Here is a tiny trained network, its code and every weight. The questions are about switching its units off for an input and a target symbol, where a switched-off unit gives its printed mean instead of its output.

import numpy as np


def w(rows, s, z=0):
    codes = np.array(rows[::2]) - 128.0
    scale = np.full(codes.shape[1], s)
    scale[-1] = z or s
    return codes * scale


def f(y):
    return y / 2 * (1 + np.tanh(0.7978845608 * (y + 0.044715 * y**3)))


def softmax(a):
    e = np.exp(a - a.max(-1, keepdims=True))
    return e / e.sum(-1, keepdims=True)


def log_softmax(a):
    a = a - a.max(-1, keepdims=True)
    return a - np.log(np.exp(a).sum(-1, keepdims=True))


def net(x, mask):
    ids = ['αβδηθλμξτφψω'.index(c) for c in x.split()]
    T = len(ids)
    res = E[ids] + P[:T]
    r = res
    for j in range(2):
        rows = slice(2 * j, 2 * j + 2)
        q, k, v = (r @ M[0][rows].T for M in (Q, K, V))
        z = softmax(np.where(np.tri(T) > 0, q @ k.T / 2**0.5, -1e9)) @ v
        o = O[0][rows]
        res = res + np.where(mask[j], z, o[:, -1]) @ o[:, :-1]
    y = f(res @ A[0][:, :-1].T + A[0][:, -1])
    res = res + np.where(mask[2:6], y, B[0][:, -1]) @ B[0][:, :-1]
    return log_softmax(res[-1] @ U[:, :-1].T + U[:, -1])


Q, K, V, O, A, B = {}, {}, {}, {}, {}, {}
E = w([
[120,45,59,100,132,134,136],'α',
[33,141,140,151,52,164,91],'β',
[118,57,163,131,91,80,189],'δ',
[133,32,186,178,125,108,71],'η',
[76,98,164,139,145,210,192],'θ',
[108,189,117,247,156,74,137],'λ',
[101,203,252,127,131,114,117],'μ',
[116,175,36,107,159,116,28],'ξ',
[127,154,155,74,190,170,65],'τ',
[193,103,176,94,205,70,197],'φ',
[149,137,152,86,112,38,78],'ψ',
[79,195,131,62,113,127,206],'ω',
],0.018)
P = w([
[141,122,150,129,127,162,122],'0',
[38,81,161,118,181,95,129],'1',
[70,91,151,127,158,113,126],'2',
[73,94,145,128,157,119,127],'3',
[228,138,118,130,87,198,124],'4',
[151,140,130,131,117,159,120],'5',
[158,142,133,137,125,155,126],'6',
[7,84,180,135,198,63,142],'7',
[149,107,122,140,132,138,142],'8',
[150,105,128,133,132,136,140],'9',
],0.015)
Q[0] = w([
[229,122,114,134,63,167,116],'h0',
[228,189,124,160,59,195,153],'h0',
[1,72,132,110,208,65,133],'h1',
[200,114,110,148,76,176,157],'h1',
],0.0093)
K[0] = w([
[2,147,143,140,204,74,149],'h0',
[30,50,135,72,192,79,93],'h0',
[237,195,115,150,52,175,115],'h1',
[39,151,130,117,179,65,90],'h1',
],0.0097)
V[0] = w([
[165,121,128,1,192,95,182],'h0',
[152,80,91,98,107,117,61],'h0',
[91,121,49,129,131,214,174],'h1',
[142,36,161,178,151,26,230],'h1',
],0.0085)
O[0] = w([
[76,121,147,10,178,105,141,180],'h0',
[218,57,81,111,83,134,86,223],'h0',
[121,103,74,131,118,189,170,65],'h1',
[57,79,128,159,160,78,141,251],'h1',
],0.013,0.0012)
A[0] = w([
[38,120,130,72,140,70,103,146],'n0',
[169,147,112,242,141,131,159,254],'n1',
[127,85,254,121,37,144,197,95],'n2',
[88,128,106,177,201,99,115,75],'n3',
],0.008,0.0048)
B[0] = w([
[198,146,137,160,43,145,169,255],'n0',
[1,124,135,65,141,70,109,199],'n1',
[225,149,68,211,179,175,110,196],'n2',
[214,131,60,110,223,162,90,177],'n3',
],0.0089,0.0084)
U = w([
[86,10,93,54,103,141,146,253],'α',
[71,145,131,187,14,167,107,185],'β',
[193,110,60,255,129,94,195,116],'δ',
[127,16,197,171,149,126,19,47],'η',
[86,119,129,167,209,253,178,88],'θ',
[73,169,110,159,178,77,138,72],'λ',
[156,218,221,191,161,147,112,98],'μ',
[186,174,36,125,139,147,48,124],'ξ',
[106,120,225,11,204,202,46,147],'τ',
[155,110,184,65,201,77,200,51],'φ',
[156,122,198,89,51,34,86,163],'ψ',
[101,212,119,87,101,152,233,151],'ω',
],0.0067,0.0052)

Each question gives the input, a string of symbols that net reads in full, and the target symbol t.
The units are the heads (2 rows each of Q, K, V and O) and the neurons (one row each of A and B). Each row of codes is followed by its name. A weight is (code - 128) times the scale printed after its matrix; where a second scale follows, it is the last column's (O, A, B and U).
mask holds one flag per unit, heads first, then neurons. A switched-off unit (its flag False) gives its mean, the last column of its rows in O or B, instead of its output. The means were averaged over made-up inputs and are rounded, as every weight is.
A unit's drop is (log p(t) with every unit on - log p(t) with that unit switched off) / (log p(t) with every unit on - log p(t) with every unit switched off).
The circuit of an input: a set's keep is (log p(t) with only the set's units on - log p(t) with every unit switched off) / (log p(t) with every unit on - log p(t) with every unit switched off). Starting from all 6 units, units are removed one at a time, each time the one whose removal leaves the highest keep (on an exact tie, the one counted first), for as long as the keep stays at least 0.8.
units of the circuit, in order: the units of the circuit, biggest drop first
unit that matters most: the unit with the biggest drop
top k neurons: the k neurons with the biggest drops, biggest first
heads that matter: for each layer, one digit per head in row order, 1 if its drop is at least 0.15 and else 0, layers parted by /
input α ξ ξ φ, target α: unit that matters most -> h1
input ψ β η, target ψ: units of the circuit, in order -> h1; n0
input μ η α τ, target μ: top 2 neurons -> n1; n0
input δ β α, target δ: units of the circuit, in order -> n0; h1; n1
input μ α δ φ ω α ψ δ, target ω: units of the circuit, in order -> h0; n0
input δ ψ λ δ, target δ: units of the circuit, in order -> n0; h1; n2
input β τ τ, target β: units of the circuit, in order -> h0; n1
input λ ψ μ α, target λ: units of the circuit, in order -> h0; n1; n0
input δ δ δ θ ψ, target δ: units of the circuit, in order -> h1; n0
input δ α θ η ξ, target α: units of the circuit, in order -> h1; h0
input ω τ φ δ η η θ τ, target η: units of the circuit, in order -> h0; h1
input δ ω μ, target δ: heads that matter -> 01
input φ δ θ θ β α δ, target δ: top 3 neurons -> n2; n0; n1
input τ ξ λ α β ω θ ψ, target β: units of the circuit, in order -> h0; h1; n1
input ξ λ ω, target ξ: units of the circuit, in order -> h1; h0
input ω ψ β α, target ω: top neuron -> n0
input η δ ω β φ λ ψ α, target φ: top 2 neurons -> n3; n0
input δ β θ τ ξ, target β: heads that matter -> 10
input η α β δ θ, target α: heads that matter -> 11
input λ μ α β ψ λ, target λ: heads that matter -> 00
input ξ λ τ β ψ θ ω δ, target ψ: units of the circuit, in order -> h1
input θ μ α τ, target θ: units of the circuit, in order -> h1; h0
input δ ψ θ α φ η μ λ, target φ: heads that matter -> 10
input ψ λ δ ξ, target ψ: heads that matter -> 11
input δ ψ ω, target δ: heads that matter -> 01
